Here is a tiny trained network, its code and every weight. The questions are about switching its units off for an input and a class, where a switched-off unit gives its printed mean instead of its output.

import numpy as np


def w(rows, s, z=0):
    codes = np.array(rows[::2]) - 128.0
    scale = np.full(codes.shape[1], s)
    scale[-1] = z or s
    return codes * scale


def f(y):
    return y / 2 * (1 + np.tanh(0.7978845608 * (y + 0.044715 * y**3)))


def log_softmax(a):
    a = a - a.max(-1, keepdims=True)
    return a - np.log(np.exp(a).sum(-1, keepdims=True))


def net(x, mask):
    res = np.array(x, float).reshape(1, 3) / 4 @ E
    y = f(res @ A[0][:, :-1].T + A[0][:, -1])
    res = res + np.where(mask, y, B[0][:, -1]) @ B[0][:, :-1]
    return log_softmax(res[-1] @ U[:, :-1].T + U[:, -1])


A, B = {}, {}
E = w([
[205,209,162,153,212,51],'x0',
[7,150,112,196,171,94],'x1',
[106,160,167,128,12,64],'x2',
],0.011)
A[0] = w([
[164,104,172,85,107,145,83],'neuron 1',
[215,133,132,64,91,152,110],'neuron 2',
[208,106,115,79,117,157,116],'neuron 3',
[111,106,112,154,141,97,86],'neuron 4',
[183,169,189,133,167,104,80],'neuron 5',
[96,154,155,142,34,42,69],'neuron 6',
[211,210,198,139,205,31,165],'neuron 7',
[69,68,118,53,88,198,130],'neuron 8',
[225,116,144,52,121,126,107],'neuron 9',
[193,101,136,65,81,127,112],'neuron 10',
[56,67,116,83,95,181,123],'neuron 11',
[178,70,98,95,224,199,93],'neuron 12',
[92,57,79,100,85,205,138],'neuron 13',
[5,134,129,235,155,72,101],'neuron 14',
[145,157,63,104,188,169,74],'neuron 15',
[102,104,66,183,216,158,122],'neuron 16',
[166,98,120,105,208,191,83],'neuron 17',
[116,95,122,76,92,183,104],'neuron 18',
[137,164,155,139,52,91,124],'neuron 19',
[187,185,147,143,186,113,99],'neuron 20',
[127,168,197,121,77,100,121],'neuron 21',
[80,156,106,191,158,95,96],'neuron 22',
[129,153,124,116,112,139,1],'neuron 23',
[139,140,194,111,50,63,74],'neuron 24',
],0.014,0.0078)
B[0] = w([
[109,108,144,70,172,139,164],'neuron 1',
[42,159,170,45,189,101,205],'neuron 2',
[60,129,174,54,191,104,196],'neuron 3',
[98,138,132,118,158,126,135],'neuron 4',
[116,94,57,161,111,91,178],'neuron 5',
[223,194,189,147,65,224,193],'neuron 6',
[102,26,28,202,76,25,249],'neuron 7',
[105,70,63,193,94,67,224],'neuron 8',
[47,139,159,32,220,94,207],'neuron 9',
[75,147,176,55,208,127,196],'neuron 10',
[87,78,75,191,101,56,213],'neuron 11',
[209,192,197,145,46,226,211],'neuron 12',
[120,83,68,184,81,59,227],'neuron 13',
[35,137,207,10,242,94,222],'neuron 14',
[190,141,172,147,81,153,164],'neuron 15',
[198,184,196,93,104,217,196],'neuron 16',
[212,190,192,126,67,198,187],'neuron 17',
[132,95,84,181,96,88,185],'neuron 18',
[202,174,172,153,69,187,180],'neuron 19',
[129,58,67,202,86,52,186],'neuron 20',
[166,140,179,160,74,172,172],'neuron 21',
[54,127,161,93,183,100,173],'neuron 22',
[148,142,118,131,159,119,121],'neuron 23',
[210,181,177,149,77,209,184],'neuron 24',
],0.012,0.019)
U = w([
[99,58,1,201,91,37,244],'0',
[18,147,165,40,226,108,231],'1',
[196,181,159,158,66,217,7],'2',
],0.015,0.0013)

Each question gives the input, the list of numbers given to net, and the class t.
The units are the neurons (one row each of A and B). Each row of codes is followed by its name. A weight is (code - 128) times the scale printed after its matrix; where a second scale follows, it is the last column's (A, B and U).
mask holds one flag per neuron, in row order. A switched-off neuron (its flag False) gives its mean, the last column of its row in B, instead of its output. The means were averaged over made-up inputs and are rounded, as every weight is.
A unit's drop is (log p(t) with every unit on - log p(t) with that unit switched off) / (log p(t) with every unit on - log p(t) with every unit switched off).
most important unit: the unit with the biggest drop
k most important neurons: the k neurons with the biggest drops, biggest first
drop of u: that unit's drop, to one decimal
input [6,-6,-6], class 0: most important unit : neuron 7
input [3,6,6], class 1: 3 most important neurons : (neuron 14; neuron 22; neuron 12)
input [-2,6,-6], class 1: 4 most important neurons : (neuron 14; neuron 6; neuron 22; neuron 24)
input [4,-8,8], class 1: 3 most important neurons : (neuron 9; neuron 2; neuron 10)
input [-5,-6,0], class 1: 4 most important neurons : (neuron 7; neuron 10; neuron 2; neuron 3)
input [5,1,-5], class 0: 3 most important neurons : (neuron 7; neuron 20; neuron 6)
input [5,4,-5], class 0: 2 most important neurons : (neuron 7; neuron 20)
input [6,-7,3], class 1: 3 most important neurons : (neuron 9; neuron 2; neuron 10)
input [-7,-6,-8], class 2: 2 most important neurons : (neuron 12; neuron 17)
input [6,2,-7], class 2: 3 most important neurons : (neuron 16; neuron 12; neuron 17)
input [-4,-5,-2], class 1: 2 most important neurons : (neuron 7; neuron 3)
input [-4,5,-6], class 2: 2 most important neurons : (neuron 16; neuron 9)
input [7,-1,-5], class 0: drop of neuron 7 : 8.0
input [2,5,8], class 2: most important unit : neuron 6
